Below are the code and all the weights of a small trained network. Each question names an input and a target symbol and asks about switching units off, where a switched-off unit gives its printed mean instead of its output.

import numpy as np


def w(rows, s, z=0):
    codes = np.array(rows[::2]) - 128.0
    scale = np.full(codes.shape[1], s)
    scale[-1] = z or s
    return codes * scale


def norm(h):
    return h / np.sqrt((h * h).mean(-1, keepdims=True) + 1e-5)


def f(y):
    return y / 2 * (1 + np.tanh(0.7978845608 * (y + 0.044715 * y**3)))


def softmax(a):
    e = np.exp(a - a.max(-1, keepdims=True))
    return e / e.sum(-1, keepdims=True)


def log_softmax(a):
    a = a - a.max(-1, keepdims=True)
    return a - np.log(np.exp(a).sum(-1, keepdims=True))


def net(x, mask):
    ids = ['βδεζλμπστψ'.index(c) for c in x.split()]
    T = len(ids)
    res = E[ids] + P[:T]
    u = 0
    for l in range(3):
        q, k, v = (norm(res) @ M[l].T for M in (Q, K, V))
        z = softmax(np.where(np.tri(T) > 0, q @ k.T / 2**0.5, -1e9)) @ v
        res = res + np.where(mask[u], z, O[l][:, -1]) @ O[l][:, :-1]
        u += 1
        y = f(norm(res) @ A[l][:, :-1].T + A[l][:, -1])
        res = res + np.where(mask[u : u + 8], y, B[l][:, -1]) @ B[l][:, :-1]
        u += 8
    return log_softmax(norm(res)[-1] @ U[:, :-1].T + U[:, -1])


Q, K, V, O, A, B = {}, {}, {}, {}, {}, {}
E = w([
[249,161,173],'β',
[174,153,30],'δ',
[182,140,39],'ε',
[83,164,226],'ζ',
[1,46,88],'λ',
[182,137,44],'μ',
[172,144,43],'π',
[108,179,125],'σ',
[86,167,225],'τ',
[148,80,178],'ψ',
],0.0037)
P = w([
[215,2,138],'0',
[165,103,154],'1',
[127,149,120],'2',
[104,176,96],'3',
[89,196,87],'4',
[73,213,75],'5',
[55,233,70],'6',
[43,244,68],'7',
[23,245,71],'8',
],0.00097)
Q[0] = w([
[2,161,57],'L0H1',
[164,177,67],'L0H1',
],0.006)
K[0] = w([
[2,193,92],'L0H1',
[169,199,42],'L0H1',
],0.0056)
V[0] = w([
[78,119,76],'L0H1',
[117,252,117],'L0H1',
],0.0032)
O[0] = w([
[228,120,184,104],'L0H1',
[210,108,4,253],'L0H1',
],0.0024,0.0019)
A[0] = w([
[93,32,209,130],'L0N1',
[182,161,110,8],'L0N2',
[128,127,127,129],'L0N3',
[198,86,216,158],'L0N4',
[55,2,171,173],'L0N5',
[135,169,103,87],'L0N6',
[128,128,128,129],'L0N7',
[128,128,128,128],'L0N8',
],0.0031,0.0014)
B[0] = w([
[123,148,39,47],'L0N1',
[123,186,142,84],'L0N2',
[127,128,128,130],'L0N3',
[206,84,79,160],'L0N4',
[80,158,3,78],'L0N5',
[75,113,141,255],'L0N6',
[128,128,128,131],'L0N7',
[128,128,128,128],'L0N8',
],0.0027,0.00027)
Q[1] = w([
[2,210,130],'L1H1',
[152,193,228],'L1H1',
],0.0069)
K[1] = w([
[23,255,130],'L1H1',
[159,188,226],'L1H1',
],0.0076)
V[1] = w([
[204,98,194],'L1H1',
[254,116,138],'L1H1',
],0.0025)
O[1] = w([
[146,251,169,20],'L1H1',
[132,225,68,253],'L1H1',
],0.0021,0.00052)
A[1] = w([
[121,155,162,4],'L1N1',
[179,133,253,147],'L1N2',
[119,143,80,108],'L1N3',
[173,64,112,40],'L1N4',
[110,70,147,185],'L1N5',
[59,50,144,218],'L1N6',
[38,184,234,101],'L1N7',
[65,122,79,207],'L1N8',
],0.0048,0.0017)
B[1] = w([
[106,99,77,70],'L1N1',
[207,180,118,116],'L1N2',
[146,153,176,194],'L1N3',
[151,120,64,84],'L1N4',
[134,186,73,106],'L1N5',
[152,203,132,138],'L1N6',
[203,80,2,164],'L1N7',
[187,178,188,246],'L1N8',
],0.0032,0.0014)
Q[2] = w([
[80,33,173],'L2H1',
[77,254,66],'L2H1',
],0.0043)
K[2] = w([
[211,226,137],'L2H1',
[62,3,120],'L2H1',
],0.0055)
V[2] = w([
[251,139,216],'L2H1',
[116,207,93],'L2H1',
],0.0024)
O[2] = w([
[2,70,14,221],'L2H1',
[84,85,194,251],'L2H1',
],0.003,0.0015)
A[2] = w([
[100,134,128,131],'L2N1',
[111,119,92,37],'L2N2',
[192,169,130,140],'L2N3',
[90,100,79,189],'L2N4',
[188,174,152,238],'L2N5',
[167,92,91,2],'L2N6',
[160,111,255,20],'L2N7',
[127,118,108,104],'L2N8',
],0.006,0.00074)
B[2] = w([
[209,221,134,166],'L2N1',
[161,98,84,158],'L2N2',
[37,87,113,230],'L2N3',
[255,46,103,240],'L2N4',
[7,64,89,245],'L2N5',
[161,182,198,116],'L2N6',
[217,32,29,86],'L2N7',
[158,125,151,136],'L2N8',
],0.0023,0.0012)
U = w([
[229,100,65,254],'β',
[81,254,129,200],'δ',
[144,111,171,26],'ε',
[118,99,150,40],'ζ',
[131,60,171,75],'λ',
[144,110,171,24],'μ',
[142,113,166,17],'π',
[127,87,176,63],'σ',
[146,119,171,19],'τ',
[54,56,140,98],'ψ',
],0.0098,0.0057)

Each question gives the input, a string of symbols that net reads in full, and the target symbol t.
The units are the heads (2 rows each of Q, K, V and O) and the neurons (one row each of A and B). Each row of codes is followed by its name. A weight is (code - 128) times the scale printed after its matrix; where a second scale follows, it is the last column's (O, A, B and U).
mask holds one flag per unit, layer by layer, with each layer's heads first. A switched-off unit (its flag False) gives its mean, the last column of its rows in O or B, instead of its output. The means were averaged over made-up inputs and are rounded, as every weight is.
A unit's drop is (log p(t) with every unit on - log p(t) with that unit switched off) / (log p(t) with every unit on - log p(t) with every unit switched off).
The circuit of an input: a set's keep is (log p(t) with only the set's units on - log p(t) with every unit switched off) / (log p(t) with every unit on - log p(t) with every unit switched off). Starting from the 12 units with the biggest drops (on a tie, the unit counted first), units are removed one at a time, each time the one whose removal leaves the highest keep (on an exact tie, the one counted first), for as long as the keep stays at least 0.8.
circuit, biggest first: the units of the circuit, biggest drop first
k most important neurons: the k neurons with the biggest drops, biggest first
k most important neurons of layer l: the k neurons of layer l with the biggest drops, biggest first
drop when u is switched off: that unit's drop, to one decimal
input ε σ λ β τ σ δ, target δ: most important neuron -> L1N7
input μ β ε σ σ σ ψ, target β: circuit, biggest first -> L0N4, L1H1
input π ψ π, target δ: 2 most important neurons -> L0N4, L1N4
input β π ζ σ δ λ λ λ, target δ: circuit, biggest first -> L1N6, L1N8, L2H1
input β β δ β, target δ: 3 most important neurons -> L2N4, L1N2, L2N5
input ψ σ λ δ π, target δ: 2 most important neurons of layer 1 -> L1N7, L1N4
input ε β τ ψ, target β: 2 most important neurons -> L0N4, L0N1
input λ σ ψ τ σ, target ψ: 2 most important neurons of layer 1 -> L1N6, L1N5
input ψ β σ ψ, target δ: 4 most important neurons -> L1N6, L0N5, L1N7, L1N5
input ε σ ψ λ π δ σ σ μ, target δ: 3 most important neurons -> L1N7, L2N4, L2N7
input ψ β λ σ ψ δ, target δ: 2 most important neurons -> L2N4, L1N7
input σ δ ψ ψ τ, target β: 2 most important neurons -> L1N7, L1N8
input σ σ β δ σ β, target δ: 3 most important neurons of layer 1 -> L1N7, L1N2, L1N8
input β ζ ε β λ δ ε, target δ: 2 most important neurons -> L2N4, L1N7
input ε δ ψ ψ σ, target β: 2 most important neurons -> L1N7, L0N5
input τ ψ β σ, target β: most important neuron -> L1N7
input ψ π δ λ μ σ σ, target ψ: drop when L1N6 is switched off -> 0.2
